Here is a tiny trained network, its code and every weight. The questions are about switching its units off for an input and a class, where a switched-off unit gives its printed mean instead of its output.

import numpy as np


def w(rows, s, z=0):
    codes = np.array(rows[::2]) - 128.0
    scale = np.full(codes.shape[1], s)
    scale[-1] = z or s
    return codes * scale


def f(y):
    return np.maximum(y, 0)


def log_softmax(a):
    a = a - a.max(-1, keepdims=True)
    return a - np.log(np.exp(a).sum(-1, keepdims=True))


def net(x, mask):
    res = np.array(x, float).reshape(1, 7) / 4 @ E
    y = f(res @ A[0][:, :-1].T + A[0][:, -1])
    res = res + np.where(mask, y, B[0][:, -1]) @ B[0][:, :-1]
    return log_softmax(res[-1] @ U[:, :-1].T + U[:, -1])


A, B = {}, {}
E = w([
[127,129,126,128,126],'x0',
[138,93,219,75,48],'x1',
[254,23,49,190,59],'x2',
[156,36,123,34,248],'x3',
[5,29,198,247,157],'x4',
[131,129,129,127,127],'x5',
[227,164,229,197,189],'x6',
],0.0047)
A[0] = w([
[98,177,154,102,136,80],'N1',
[79,165,155,101,162,71],'N2',
[83,165,150,130,135,89],'N3',
[188,62,76,156,97,84],'N4',
[134,99,117,110,186,89],'N5',
[160,174,97,79,117,90],'N6',
[188,187,112,59,97,63],'N7',
[51,96,62,78,67,60],'N8',
[95,80,153,174,135,60],'N9',
[157,161,108,81,120,52],'N10',
[133,146,113,150,151,113],'N11',
[127,150,157,150,75,143],'N12',
[112,200,143,192,46,53],'N13',
[98,117,101,90,121,101],'N14',
[109,175,136,121,135,76],'N15',
[126,227,84,182,53,113],'N16',
[162,196,119,76,90,98],'N17',
[150,90,236,52,14,146],'N18',
[131,102,123,95,161,87],'N19',
[172,175,76,107,146,94],'N20',
[122,186,1,202,202,140],'N21',
[218,188,212,183,180,77],'N22',
[145,83,121,140,105,102],'N23',
[139,131,126,110,111,254],'N24',
[47,74,144,199,128,64],'N25',
[70,124,44,85,92,87],'N26',
[83,155,144,111,149,73],'N27',
[164,49,122,41,211,82],'N28',
[106,171,146,87,145,146],'N29',
[181,88,101,169,82,65],'N30',
[155,98,93,157,108,70],'N31',
],0.013,0.012)
B[0] = w([
[127,172,134,106,134,147],'N1',
[130,178,139,103,156,151],'N2',
[156,161,117,119,153,148],'N3',
[149,208,147,128,147,164],'N4',
[134,106,147,80,148,146],'N5',
[110,116,176,142,138,161],'N6',
[108,106,205,139,154,167],'N7',
[156,135,151,117,36,161],'N8',
[124,106,178,160,148,144],'N9',
[125,104,183,150,133,140],'N10',
[109,137,129,117,116,137],'N11',
[140,118,94,117,157,166],'N12',
[165,79,127,42,147,159],'N13',
[124,123,124,128,94,145],'N14',
[130,152,143,101,124,136],'N15',
[162,67,102,67,155,190],'N16',
[105,120,181,149,148,172],'N17',
[2,149,82,107,119,200],'N18',
[127,107,130,90,132,139],'N19',
[100,122,172,152,147,161],'N20',
[9,149,78,117,119,201],'N21',
[153,112,138,148,3,174],'N22',
[135,164,144,137,144,142],'N23',
[213,131,50,244,168,254],'N24',
[128,93,208,164,158,167],'N25',
[153,116,143,151,46,166],'N26',
[142,162,137,113,160,142],'N27',
[158,61,101,46,148,184],'N28',
[160,175,115,131,140,178],'N29',
[141,181,174,88,143,149],'N30',
[125,169,160,111,139,138],'N31',
],0.039,0.012)
U = w([
[88,76,254,180,184,94],'0',
[131,79,173,75,165,122],'1',
[134,206,198,122,170,82],'2',
[124,106,193,148,58,74],'3',
[111,110,161,173,171,254],'4',
[30,120,158,135,148,67],'5',
[117,115,160,172,168,214],'6',
],0.0076,0.0073)

Each question gives the input, the list of numbers given to net, and the class t.
The units are the neurons (one row each of A and B). Each row of codes is followed by its name. A weight is (code - 128) times the scale printed after its matrix; where a second scale follows, it is the last column's (A, B and U).
mask holds one flag per neuron, in row order. A switched-off neuron (its flag False) gives its mean, the last column of its row in B, instead of its output. The means were averaged over made-up inputs and are rounded, as every weight is.
A unit's drop is (log p(t) with every unit on - log p(t) with that unit switched off) / (log p(t) with every unit on - log p(t) with every unit switched off).
The circuit of an input: a set's keep is (log p(t) with only the set's units on - log p(t) with every unit switched off) / (log p(t) with every unit on - log p(t) with every unit switched off). Starting from the 12 units with the biggest drops (on a tie, the unit counted first), units are removed one at a time, each time the one whose removal leaves the highest keep (on an exact tie, the one counted first), for as long as the keep stays at least 0.8.
units of the circuit, in order: the units of the circuit, biggest drop first
top k neurons: the k neurons with the biggest drops, biggest first
drop when u is switched off: that unit's drop, to one decimal
input [5,3,-3,-2,7,2,-1], class 0: units of the circuit, in order => [N25]
input [8,6,-4,8,1,1,-5], class 1: top 2 neurons => [N28 N21]
input [-8,8,-6,-8,-1,-4,-3], class 1: top 2 neurons => [N13 N16]
input [5,2,-8,7,-5,-3,-3], class 2: top 4 neurons => [N29 N16 N2 N1]
input [-1,2,-8,5,2,3,-8], class 2: units of the circuit, in order => [N2 N29]
input [2,-5,8,-6,-8,6,-1], class 0: top 4 neurons => [N7 N20 N17 N6]
input [7,1,-7,-5,-6,5,0], class 2: top 2 neurons => [N29 N1]
input [-7,-1,-3,-8,1,-6,8], class 1: top 2 neurons => [N13 N16]
input [-3,8,8,-5,-1,2,7], class 2: top 3 neurons => [N30 N4 N21]
input [8,4,7,-1,8,7,-5], class 0: top 2 neurons => [N25 N9]
input [-4,3,8,-7,-4,-5,-3], class 2: top 3 neurons => [N4 N30 N28]
input [0,6,7,-5,-5,-5,1], class 2: top 2 neurons => [N30 N4]
input [3,1,3,4,2,0,-6], class 3: units of the circuit, in order => [N8 N26]
input [-5,-6,-2,2,5,-4,-4], class 5: units of the circuit, in order => [N21]
input [0,-6,6,-8,-4,2,-4], class 1: drop when N13 is switched off => 0.4
input [-1,-1,-1,7,1,7,8], class 3: drop when N22 is switched off => 1.3
input [-3,8,-7,-5,6,8,-3], class 5: drop when N24 is switched off => 0.2
